Below are the code and all the weights of a small trained network. Each question names an input and a class and asks about switching units off, where a switched-off unit gives its printed mean instead of its output.

import numpy as np


def w(rows, s, z=0):
    codes = np.array(rows[::2]) - 128.0
    scale = np.full(codes.shape[1], s)
    scale[-1] = z or s
    return codes * scale


def f(y):
    return y / 2 * (1 + np.tanh(0.7978845608 * (y + 0.044715 * y**3)))


def log_softmax(a):
    a = a - a.max(-1, keepdims=True)
    return a - np.log(np.exp(a).sum(-1, keepdims=True))


def net(x, mask):
    res = np.array(x, float).reshape(1, 7) / 4 @ E
    y = f(res @ A[0][:, :-1].T + A[0][:, -1])
    res = res + np.where(mask, y, B[0][:, -1]) @ B[0][:, :-1]
    return log_softmax(res[-1] @ U[:, :-1].T + U[:, -1])


A, B = {}, {}
E = w([
[126,165,108,86,175,38],'x0',
[161,29,33,130,105,69],'x1',
[39,108,127,225,163,97],'x2',
[187,118,120,108,115,137],'x3',
[90,3,149,84,154,165],'x4',
[78,118,155,68,211,86],'x5',
[122,94,26,105,236,214],'x6',
],0.012)
A[0] = w([
[73,116,155,171,126,89,80],'neuron 1',
[137,90,157,95,83,102,187],'neuron 2',
[93,124,166,123,99,96,195],'neuron 3',
[160,216,92,137,127,113,109],'neuron 4',
[188,124,186,148,102,170,150],'neuron 5',
[110,161,158,170,120,89,77],'neuron 6',
[148,172,202,80,143,173,137],'neuron 7',
[52,91,160,119,156,188,178],'neuron 8',
[168,131,97,81,103,45,188],'neuron 9',
[142,134,128,128,130,81,215],'neuron 10',
[199,203,107,149,111,82,145],'neuron 11',
[183,112,147,211,53,225,106],'neuron 12',
[69,183,182,253,113,89,190],'neuron 13',
[113,93,54,154,220,140,132],'neuron 14',
[124,62,171,128,133,106,253],'neuron 15',
[125,96,91,80,91,61,96],'neuron 16',
[137,141,150,72,107,109,30],'neuron 17',
[111,160,202,77,166,98,158],'neuron 18',
[165,117,104,82,155,68,173],'neuron 19',
[179,129,119,122,121,152,121],'neuron 20',
],0.013,0.0051)
B[0] = w([
[85,124,108,221,195,111,178],'neuron 1',
[68,55,178,177,97,142,178],'neuron 2',
[63,146,167,197,138,107,183],'neuron 3',
[236,161,138,121,126,96,204],'neuron 4',
[41,114,146,112,40,147,200],'neuron 5',
[126,187,88,171,117,84,177],'neuron 6',
[110,184,205,83,105,160,221],'neuron 7',
[95,156,107,96,165,179,225],'neuron 8',
[187,52,187,131,130,48,207],'neuron 9',
[173,95,164,209,126,127,169],'neuron 10',
[255,151,118,131,52,62,225],'neuron 11',
[94,83,58,89,13,217,237],'neuron 12',
[78,214,25,229,138,63,254],'neuron 13',
[222,139,1,1,178,151,237],'neuron 14',
[33,93,112,163,165,166,195],'neuron 15',
[121,24,154,160,138,98,179],'neuron 16',
[110,161,119,103,137,117,157],'neuron 17',
[62,194,239,109,143,148,221],'neuron 18',
[146,53,198,129,170,107,193],'neuron 19',
[155,92,189,144,133,209,163],'neuron 20',
],0.0082,0.017)
U = w([
[140,198,111,169,35,69,66],'0',
[98,28,169,136,101,96,155],'1',
[37,161,103,178,160,109,51],'2',
[204,129,177,105,102,87,68],'3',
[91,103,112,114,1,221,56],'4',
[123,101,55,56,177,201,253],'5',
[79,216,241,86,103,179,133],'6',
],0.0098,0.0047)

Each question gives the input, the list of numbers given to net, and the class t.
The units are the neurons (one row each of A and B). Each row of codes is followed by its name. A weight is (code - 128) times the scale printed after its matrix; where a second scale follows, it is the last column's (A, B and U).
mask holds one flag per neuron, in row order. A switched-off neuron (its flag False) gives its mean, the last column of its row in B, instead of its output. The means were averaged over made-up inputs and are rounded, as every weight is.
A unit's drop is (log p(t) with every unit on - log p(t) with that unit switched off) / (log p(t) with every unit on - log p(t) with every unit switched off).
The circuit of an input: a set's keep is (log p(t) with only the set's units on - log p(t) with every unit switched off) / (log p(t) with every unit on - log p(t) with every unit switched off). Starting from the 12 units with the biggest drops (on a tie, the unit counted first), units are removed one at a time, each time the one whose removal leaves the highest keep (on an exact tie, the one counted first), for as long as the keep stays at least 0.8.
circuit, biggest first: the units of the circuit, biggest drop first
unit that matters most: the unit with the biggest drop
top k neurons: the k neurons with the biggest drops, biggest first
drop when u is switched off: that unit's drop, to one decimal
input [-1,-1,-2,-1,3,6,1], class 6: top 3 neurons => neuron 18; neuron 12; neuron 14
input [-2,7,1,-1,-4,-5,0], class 4: top neuron => neuron 12
input [2,2,7,6,5,-7,-5], class 2: circuit, biggest first => neuron 13; neuron 11
input [-8,8,6,-2,8,-2,-6], class 4: top 2 neurons => neuron 12; neuron 9
input [-1,-6,6,6,-3,-2,3], class 0: circuit, biggest first => neuron 15; neuron 18
input [5,5,-7,-7,-3,6,-8], class 1: top 3 neurons => neuron 16; neuron 2; neuron 14
input [-4,-2,-7,2,1,1,4], class 4: top 2 neurons => neuron 18; neuron 14
input [-4,-2,7,-1,4,8,2], class 5: top 2 neurons => neuron 14; neuron 8
input [4,6,5,5,0,-3,-7], class 1: top 3 neurons => neuron 16; neuron 9; neuron 2
input [0,-7,5,0,-7,5,-6], class 0: top 2 neurons => neuron 11; neuron 13
input [-1,0,-3,-5,-5,2,3], class 3: top 2 neurons => neuron 13; neuron 12
input [-7,-8,7,-8,-6,0,-5], class 2: top 2 neurons => neuron 1; neuron 13
input [-6,7,3,-5,-8,-5,6], class 5: top 2 neurons => neuron 14; neuron 5
input [6,-2,-4,1,4,0,-8], class 1: circuit, biggest first => neuron 2
input [2,-4,1,3,7,-3,0], class 6: top 2 neurons => neuron 14; neuron 12
input [-2,-8,8,7,1,-6,2], class 4: drop when neuron 12 is switched off => 5.4
input [1,-5,-4,-6,-6,1,-4], class 0: drop when neuron 13 is switched off => 0.1
input [1,3,8,-4,-3,5,5], class 5: drop when neuron 14 is switched off => 1.4
input [-6,-5,2,-6,0,2,-7], class 2: drop when neuron 13 is switched off => 0.4
input [3,-8,6,5,-4,1,5], class 0: unit that matters most => neuron 13
